[ -4.3   8.7  -0.3  -3.6   2.7  -2.2 -14.1   3.2 -17.9  -0.8   1.5   0.4
 -13.7  -6.4   4.1 -27.6   0.8  -0.5 -17.0  -6.3 -22.1 -16.1  14.2   5.4
 -41.7 -17.6   4.2  -3.0  37.9  -3.7  42.9  51.3   4.8  -8.4   4.9   3.9
  -5.4 -18.1   5.4  -2.4  10.2] : <8>:<27>
[  3.3   6.5  -5.5  -2.5  -5.5  -9.5  -4.5   5.0  45.7   1.2   7.9  -2.6
 -10.3  -3.5  -0.2  66.6  -3.1   1.8 -12.4  12.9 -37.8  -4.8  12.9  -8.2
 -42.6  -6.8   1.9  -4.3  19.2   6.1  -1.4  27.1   1.1   5.6  -0.8 -25.0
   6.0   1.0 -19.7   3.0  -3.6] : <9>:<24>
[ -7.0   7.7  -5.9  -1.4   1.4   1.5  14.3  -0.3 -10.6  -1.6   8.4   0.6
  16.8 -10.7   6.8  -1.7   3.8   5.8  -6.4  -6.5 -26.1 -15.8   2.7  -1.4
   5.6  -9.3  -0.5  -4.5  43.2  10.0   7.5  36.0  -9.0  -6.8   0.3   1.5
  -3.5 -21.5   2.4  -4.2  -0.9] : <8>:<18>
[  0.2   6.5   0.9   2.1  -8.7  -3.3   8.7  10.0  41.5   1.5  11.2 -16.0
   1.1   1.6  -5.3  63.2  -5.5  -2.1  -4.7   3.9 -36.5 -14.2  19.7  -3.7
  -8.7 -10.7   3.6  -2.8  34.2  15.8   6.0  47.3  -2.6   7.5  -3.3 -10.4
   0.3  -5.3 -21.5   9.3  -7.0] : <9>:<24>
[  0.5   7.7   5.2  14.6  -3.7  -0.2  17.6  -4.2  -7.0  -2.9   0.9   2.1
  -4.1  -8.8   9.5 -17.2   0.8   1.4 -15.8 -20.9 -29.5 -11.4  22.2  -1.5
  25.5 -28.0   2.7  -1.6  52.6  -0.1  37.1  82.6  -2.6   1.8  -1.5  27.3
  -8.3 -21.9 -17.4 -12.9   0.0] : <8>:<27>
[  0.7  10.0   2.8   3.5  -6.7  15.5 -17.1   0.3 -10.0   3.1   5.9   8.1
  -3.4  -2.2  -3.5  57.4   5.4   7.7 -14.8  -2.6 -35.0 -11.8  14.1  -7.5
 -34.1  -5.8   3.3  -2.6  25.1   3.2   2.4  29.8  -8.2   4.4   6.8 -25.0
   2.5  -6.6 -12.5   3.3  -3.1] : <9>:<15>
[  4.4   3.2   0.0  -0.6  -6.2   3.4   4.2   4.7  32.0   0.0  12.1   1.5
  -3.8  -2.8  -1.9  29.0  -8.0  -0.8  -6.9   0.3 -39.0 -24.0  -8.6   1.1
 -40.8 -14.0   4.8  -1.4  61.4   9.5   6.9  22.6  -0.3   6.1 -11.5  -4.3
 -10.4  -9.4   4.4  -3.5   3.7] : <9>:<16>
[  1.5   9.4  -1.0 -11.4  -1.9  -0.1  -6.1   9.7  20.3   0.9  11.1  -2.0
  -2.3  -1.5 -15.7  51.1  -0.7  -3.7 -11.1  11.6 -43.1 -24.1  10.1  -1.4
 -79.9  -4.0  -1.1  -2.8  48.6  13.5   6.8  17.4   2.3  10.8   6.5 -18.9
   6.7 -14.0  14.0   1.4  -2.8] : <9>:<16>
[ -3.5   5.1   1.0  -7.8  -3.4   0.8  -9.8  10.8  47.9   2.7  19.4  -1.0
  -5.6 -15.6  -2.2  37.6  -2.1  -8.7  -7.8  13.7 -38.3 -28.5   4.0  -1.3
 -71.6 -15.2  -1.4  -3.6  53.6   9.2   8.8  12.9  -3.4   9.5   1.2 -25.4
  -1.9  -2.5  14.9  -3.6  -2.4] : <9>:<16>
[  0.4   8.7   9.6  -1.9   5.9  -3.3  14.1  -0.4  13.4  -3.6  -0.8   3.3
  -7.1  -4.9  13.4  -7.2   4.0  12.0  -3.0 -10.8 -28.5 -24.8   9.1 -10.8
 -37.5 -23.2   0.2  -7.7  77.0   2.1  20.0  53.1   1.2  -5.1   3.8  18.9
   0.8 -25.5 -15.9  -6.1   4.6] : <8>:<27>
[ -7.7   6.7   3.5  -2.9 -10.7  12.1  -0.6   5.8   3.4   0.7  10.1  -0.3
   3.7  -1.5  -3.1  51.5   1.2  12.5  -8.1  -7.2 -39.0 -18.4   8.4   0.7
 -14.0  -6.6  -0.5  -5.5  38.1  13.4  -4.9  14.1  -8.4   4.7   5.7 -29.8
  -1.2 -15.2   4.7  12.9  -3.3] : <9>:<15>
[ -1.3   7.2   1.7  -6.0   5.4   0.7  27.5  -0.5  12.8   1.1   0.8  -0.2
   6.1   6.5  16.7  17.3   0.1  -2.0  -2.2 -14.0 -10.2   3.1   7.0  -5.3
 -23.5  -3.2  -0.8  -1.9  58.9   8.6   3.0  29.0  -2.5  -0.7   7.5  19.9
  -5.1 -23.8   1.6  -6.3   7.3] : <8>:<12>
[-12.7   9.3  -0.4   0.9   3.5   2.9   9.9  -2.1  -7.3  -0.9  -5.8  -0.9
   1.1  -5.5  10.8 -11.0   3.9   4.9 -10.4 -16.7 -20.5 -23.3  26.0   6.4
  -5.5 -13.1   0.4  -6.4  57.1   4.7  24.1  49.2   0.2  -8.9   3.3   6.5
   1.2 -16.1  -0.9 -16.9   5.1] : <8>:<27>
[ -4.1   2.4   3.2  -0.5   3.8  -4.9  17.0   2.1  -8.8   2.3   0.4   2.3
  -0.3  -3.6   7.1  -6.0   4.0  11.7  -8.9 -17.4 -20.6  -7.9  15.1  -3.6
   8.4 -13.4  -1.5  -6.0  35.4   1.6  17.1  53.9  -1.9  -4.5   7.0  14.8
  -4.7 -20.3  -4.4 -12.3   2.7] : <8>:<27>
[  0.7   7.8   3.0   4.3   2.0   3.5  -8.5 -17.0 -14.0  -2.8   2.8   2.4
  -5.9  -5.2   1.9  11.0  -3.9  -2.3  -8.4  -8.2 -32.3  -8.2  10.1  -1.3
  15.6 -17.5  -0.6  -6.4   0.2   4.8   0.0  38.4   1.5  -3.0  -4.3  -5.8
 -10.8 -15.9   9.7  -5.7   2.9] : <8>:<27>
[ -8.1   4.1   2.6   2.6  -0.3   2.5  11.2   2.2   1.2  -3.8   6.5   2.9
 -17.4  -9.5  11.0 -22.2  -2.1   9.8 -11.7 -12.3 -20.6 -14.1   5.6   1.7
 -10.9 -15.4  -0.8  -6.8  51.0   5.3  35.1  60.9  -0.4  -6.0  10.2  15.8
   0.6 -16.6  -2.5  -8.4   2.2] : <8>:<27>
[ -0.1   7.9  -4.5  -1.0   0.0  -5.0  -8.5   4.6  22.9   1.7   9.0  -1.8
  -5.6   1.9  -1.3  36.8  -0.7  -1.8  -7.1  11.4 -26.4  -4.2  10.1  -5.4
 -25.1  -3.4  -0.6   1.4  14.4   7.6  -0.3  15.1  -1.9   5.5  -7.1 -21.5
   4.3  -3.2   0.2  -0.5  -1.2] : <9>:<24>
[ -0.7   8.6   3.1  -8.4   2.7   4.6  15.5  -5.0   7.6  -4.3   5.7   1.6
  -2.6  -6.1  11.7   7.6  -6.3   2.8  -7.9  -7.6 -20.0 -17.0  10.6   0.2
 -26.4 -12.4   1.9  -7.8  56.1   8.4   3.5  47.9  -6.0  -3.7   4.5   5.5
  -7.6 -14.5   2.4  -6.0   6.5] : <8>:<27>
[ -6.8   6.7  -1.6  -3.4   2.3   4.9  -3.8   9.1   6.8  -3.5  13.7  -1.8
  -2.5  -6.3  -2.3  35.9   0.1   4.9 -11.5   3.3 -40.9 -15.6   6.2  -4.6
 -44.1 -11.4  -4.9  -4.2  25.0   9.0   5.1  27.1  -2.2   7.0  -2.1 -30.2
   0.0  -9.7   8.9  -7.6   8.0] : <9>:<16>
[ -2.5   8.7   1.4   2.6   0.5   3.0  12.6  -6.4 -18.5   1.2   1.7  -1.2
   2.8 -21.1   6.5  12.4   3.3  17.7 -14.1 -14.9 -34.9  -8.0  12.4  -1.9
  12.2 -11.5  -0.6  -5.6  28.1   5.6   5.3  52.3  -2.3   2.2  10.5 -15.8
  -2.1 -25.1 -12.8  -6.1   2.7] : <8>:<18>
[ -3.7   8.1  -2.5  -1.9 -12.2  -2.6   5.4   5.0  37.1  -2.8  10.7   0.2
  -6.8  -4.8   7.5  41.9   2.8   0.6 -16.4  -1.0 -39.5 -25.2  16.9  -1.1
 -56.3 -19.8   4.1  -1.7  84.6   9.6  28.4  57.7  -6.1   8.2  -1.5  -6.7
  -0.9 -17.9 -13.2   0.7  -6.7] : <9>:<16>
[ -7.5   8.5   1.5  -4.0  -4.0   4.8   5.5  -0.1 -13.7   2.3   2.6   2.5
   1.2  -5.1   6.4  35.6   6.0  19.1 -12.6 -14.6 -22.6  -9.0   4.4  -2.8
 -11.2 -10.5  -0.2  -6.5  70.7   5.9  -7.4  45.0  -0.9  -3.7   8.5  -1.6
  -0.7 -25.4 -14.1  -4.8   1.9] : <8>:<18>
[ -9.9   2.5  -1.8  -3.3  -7.2   1.7  -8.5   8.5  38.1   6.5  14.6   0.2
  -0.4  -2.4  -3.8  23.6  -5.4  -5.1   8.5   4.5 -24.6 -16.7   4.8  -1.3
 -25.1  -7.0 -20.0  -2.7  13.7   8.2  -2.6  -6.9   6.5  -3.2   0.4 -35.5
   1.6  -0.4  29.2 -11.3   1.0] : <9>:<16>
[ -7.1   1.5  -1.5  -3.6  -1.3   4.8  -5.4   7.5  54.2   8.6  14.1   0.4
   1.6   0.0  -0.6  37.0  -3.6   9.3  -0.1   3.6 -34.1 -13.3  13.8  -0.9
 -50.0  -6.8   0.4  -4.9  45.1  11.8 -10.3  -0.6   7.2  12.3   3.8 -56.0
   3.7   4.0  11.0  -2.8  -0.4] : <9>:<16>
[  1.3  20.8   7.0   1.9   1.5  -2.7  38.7  -1.6   0.2  -4.7  -1.6   0.7
   3.8   0.2  11.8  -7.4   0.9   1.4  -9.7 -14.1  -0.1  -0.3   3.6  -2.2
  12.8 -10.5   2.0  -2.8  44.8   5.1   5.2  42.1  -0.2  -3.1   2.9  30.5
  -4.2 -26.5  -8.2  -8.4   2.3] : <8>:<12>
[ -2.5   5.9   1.2  -1.5   0.3   8.6   3.9  -6.8 -21.3  -2.4   2.1   3.4
  -2.2 -11.9   6.5  -4.9  10.1  -2.5 -23.2 -15.4 -21.7  -8.8  -1.7  -1.0
  12.8  -7.0   2.5  -1.5  36.8   2.3  17.2  49.0  -0.5  -2.6  10.7  -7.2
  -6.7 -34.4  -2.5  -6.3  -1.7] : <8>:<18>
[ -3.0  -2.2   0.1   0.2   0.9   3.0   8.8  -5.6 -23.9   7.1   0.3   0.1
  -1.7  -6.7  13.0  -4.2   7.4   7.3 -12.6 -20.8 -23.0 -16.9  16.7   0.0
  -6.8 -13.2   0.6  -4.1  49.0   0.8  27.4  54.6   1.1  -5.9   8.5  18.7
   2.6 -21.8  -4.0  -8.6   5.3] : <8>:<27>
[ -3.6 -13.7  -1.4  -1.6  -3.6  -1.1   9.7   5.7  26.1   0.9   6.4  -1.6
   0.7  -1.9  -0.3  46.4  -3.0  -1.1 -10.7   5.5 -23.0   6.4  10.3  -3.1
  22.3  -7.0   2.3  -3.3   6.2   7.1  -0.7  39.2  -7.5  10.7  -0.1 -16.1
  -4.8 -11.6 -18.5  -2.2  -4.4] : <9>:<24>
[  5.4   9.9   0.9   0.0   1.8  -5.0  11.3   0.7  -4.3   5.6   1.4  -0.1
  -5.3   2.1  11.4   6.2  -1.2   3.3 -18.8  -4.0 -22.9   1.5   6.1  -3.7
 -26.7 -14.0   3.0  -4.5  55.0   3.5  14.4  56.1  -5.5  -5.1   4.7  17.0
  -3.7 -25.2 -11.2  -3.0   3.6] : <8>:<18>
[  2.5   8.5   1.7  -6.7  -6.1  -1.7   3.3   9.6  20.5  -1.1   6.2  -2.8
  -1.4  -1.0   6.7  46.9  -0.4   8.7  -6.3   7.9 -20.1 -18.0  12.4  -1.3
 -66.8  -5.1  -0.6  -2.8  59.0   8.5   8.7  15.4  -8.7  -0.1   2.8  -0.1
  10.1  -2.0 -12.6   4.4  -1.8] : <9>:<15>
[ -7.5   9.1   1.9  -4.2   5.5   4.2   8.5   4.8  15.4   0.7  10.8   2.4
  -4.3  -6.4   9.6  -9.8   2.3  13.0  -9.9  -5.8 -28.2 -12.0  12.6   4.5
 -34.7 -15.9   1.2  -7.3  61.2   5.7  10.9  42.5  -0.1  -1.1   6.9  -2.5
  -3.1 -12.6  -8.4  -5.9   2.4] : <8>:<27>

[ -3.2  22.4  -0.9   2.5  -1.0  -5.1   3.1  -8.2  -1.8   5.5  -3.0  -0.7
   5.8  -3.1   0.9  -0.5   0.2 -13.8  -1.8   3.1   1.8  20.5  -2.3   3.3
   0.5  -4.6   6.5   2.7  -0.6  -3.6   8.8  18.0  -3.2   5.0   3.9   3.4
  17.6   6.5  -0.5  -0.9   8.7] : <37>:<219>
[ -4.9   1.2  14.6   2.9  -2.9  -1.9   0.2  -6.8  -6.1  19.6 -18.2  -2.8
   0.3  18.5  -9.1   0.1 -10.6  -1.5  -3.4  -9.6  -3.3  -4.1  -4.0  -1.2
   4.0  -2.0   2.2   4.2   0.5  -3.3  -5.3 -11.2  -3.4 -10.9  -1.8   0.1
   2.2   0.7   1.4  -0.7   3.0] : <41>:<220>
[ -3.9  10.0   0.9  -3.3  -4.9  -1.0  -7.9  -7.0  -0.9  19.2  -3.4  -8.1
   5.9  27.9  -2.7  -1.3  -5.5  -7.4  -5.5  -4.0  -2.6  19.2  -3.1  -2.1
   2.4   9.3   7.1   2.9  -4.4   1.0   1.0 -20.1  -2.4  14.7   3.9  -0.3
  23.5  -1.1   1.2  -2.1  -6.7] : <37>:<210>
[  2.9  27.3  19.4   1.7  -4.8  -3.7   3.3 -18.2  -1.6  18.8   2.1   6.9
   7.4  14.5  -0.8  -6.1  -6.4 -13.4  -7.2  -5.1   2.3  22.1  -0.8  -0.4
  -1.1  -3.7  11.2   1.2  -4.8  -7.0   6.7   9.3  -0.4   4.0   4.7  -0.1
  19.8   2.1   3.4  -3.6  -0.2] : <37>:<210>
[ -2.8  14.4   3.3   1.5   0.1   2.4  13.5   7.2   8.0  12.8   1.5  12.8
   1.7  16.5  -6.5  -8.9 -11.9 -49.7 -11.0 -11.8  -0.6 -23.2  -7.1   7.0
   1.7  11.8  -0.2   1.7   5.0   7.5  -8.9  12.8   6.3  -1.0  -9.7   3.0
   0.8   7.1   7.7  10.1   9.2] : <31>:<222>
[ -5.3  30.7   6.5  -4.6  -1.3  -6.8   0.5 -11.3  -3.8  15.2  -1.0  -6.4
   6.6  10.2   3.5  -0.8   3.0  -8.2  -3.2  10.8   5.5  34.8  -6.0   3.8
   2.0 -13.4   6.4   3.7   0.5  -6.2  20.6  -2.9  -3.9  20.5  10.3  -2.4
  25.5  -6.1  -0.6  -3.8   2.1] : <37>:<219>
